Below are the code and all the weights of a small trained network. Each question names an input and a class and asks about switching units off, where a switched-off unit gives its printed mean instead of its output.

import numpy as np


def w(rows, s, z=0):
    codes = np.array(rows[::2]) - 128.0
    scale = np.full(codes.shape[1], s)
    scale[-1] = z or s
    return codes * scale


def f(y):
    return np.maximum(y, 0)


def log_softmax(a):
    a = a - a.max(-1, keepdims=True)
    return a - np.log(np.exp(a).sum(-1, keepdims=True))


def net(x, mask):
    res = np.array(x, float).reshape(1, 4) / 4 @ E
    y = f(res @ A[0][:, :-1].T + A[0][:, -1])
    res = res + np.where(mask, y, B[0][:, -1]) @ B[0][:, :-1]
    return log_softmax(res[-1] @ U[:, :-1].T + U[:, -1])


A, B = {}, {}
E = w([
[254,136,129,81,132],'x0',
[103,136,191,88,206],'x1',
[156,26,109,199,160],'x2',
[90,36,119,62,97],'x3',
],0.012)
A[0] = w([
[207,114,139,141,151,116],'neuron 0',
[254,132,95,111,31,119],'neuron 1',
[96,141,85,150,82,70],'neuron 2',
[170,148,69,162,38,241],'neuron 3',
[70,76,129,227,157,122],'neuron 4',
[87,132,131,163,80,93],'neuron 5',
[41,195,132,116,84,91],'neuron 6',
[224,143,154,73,89,4],'neuron 7',
[116,236,143,28,45,83],'neuron 8',
[161,216,95,204,215,197],'neuron 9',
[132,134,169,94,187,96],'neuron 10',
],0.0099,0.0024)
B[0] = w([
[144,114,196,182,116,182],'neuron 0',
[44,137,152,177,159,230],'neuron 1',
[94,208,111,138,165,167],'neuron 2',
[54,84,133,44,169,214],'neuron 3',
[142,41,210,164,151,226],'neuron 4',
[83,197,139,177,199,171],'neuron 5',
[175,96,218,166,139,212],'neuron 6',
[127,183,169,210,214,199],'neuron 7',
[183,49,201,116,79,246],'neuron 8',
[123,27,119,2,137,222],'neuron 9',
[41,242,94,116,212,174],'neuron 10',
],0.0085,0.011)
U = w([
[103,178,203,221,131,34],'0',
[203,76,201,159,54,176],'1',
[39,181,141,116,141,218],'2',
[127,83,139,61,85,214],'3',
[135,156,126,141,60,204],'4',
[155,199,19,123,101,3],'5',
[151,238,59,137,1,8],'6',
],0.0099,0.0032)

Each question gives the input, the list of numbers given to net, and the class t.
The units are the neurons (one row each of A and B). Each row of codes is followed by its name. A weight is (code - 128) times the scale printed after its matrix; where a second scale follows, it is the last column's (A, B and U).
mask holds one flag per neuron, in row order. A switched-off neuron (its flag False) gives its mean, the last column of its row in B, instead of its output. The means were averaged over made-up inputs and are rounded, as every weight is.
A unit's drop is (log p(t) with every unit on - log p(t) with that unit switched off) / (log p(t) with every unit on - log p(t) with every unit switched off).
The circuit of an input: a set's keep is (log p(t) with only the set's units on - log p(t) with every unit switched off) / (log p(t) with every unit on - log p(t) with every unit switched off). Starting from all 11 units, units are removed one at a time, each time the one whose removal leaves the highest keep (on an exact tie, the one counted first), for as long as the keep stays at least 0.8.
units of the circuit, in order: the units of the circuit, biggest drop first
unit that matters most: the unit with the biggest drop
top k neurons: the k neurons with the biggest drops, biggest first
input [-4,3,-8,2], class 1: unit that matters most => neuron 8
input [0,-1,-4,0], class 1: units of the circuit, in order => neuron 8; neuron 10
input [7,7,6,-3], class 0: top 4 neurons => neuron 10; neuron 0; neuron 7; neuron 8
input [5,-8,-1,-6], class 2: units of the circuit, in order => neuron 3; neuron 1
input [2,2,-5,-7], class 3: top 2 neurons => neuron 9; neuron 4
input [-8,-3,7,6], class 0: top 4 neurons => neuron 5; neuron 8; neuron 9; neuron 4
input [-2,3,-5,2], class 1: units of the circuit, in order => neuron 8; neuron 6
input [-4,-1,-4,-6], class 3: units of the circuit, in order => neuron 9; neuron 1
input [8,-3,3,-1], class 0: top 3 neurons => neuron 1; neuron 7; neuron 0
input [6,8,-3,3], class 2: top 3 neurons => neuron 10; neuron 6; neuron 4
input [-6,-1,0,6], class 0: units of the circuit, in order => neuron 9; neuron 3
input [1,-8,-3,3], class 2: units of the circuit, in order => neuron 3; neuron 1
input [7,0,5,3], class 0: units of the circuit, in order => neuron 1; neuron 7
input [-7,-8,-8,-7], class 1: units of the circuit, in order => neuron 8
input [-2,1,-7,6], class 1: units of the circuit, in order => neuron 8; neuron 6
input [-3,-6,2,4], class 2: units of the circuit, in order => neuron 8; neuron 2
input [3,-3,-7,-2], class 1: top 2 neurons => neuron 8; neuron 10
input [4,0,1,-1], class 0: top 2 neurons => neuron 8; neuron 7
input [-4,8,5,-7], class 2: top 4 neurons => neuron 10; neuron 8; neuron 9; neuron 6
input [3,5,3,-6], class 3: units of the circuit, in order => neuron 9
input [7,-6,-5,-4], class 0: top 2 neurons => neuron 1; neuron 7
input [1,-4,3,3], class 2: top 2 neurons => neuron 8; neuron 9
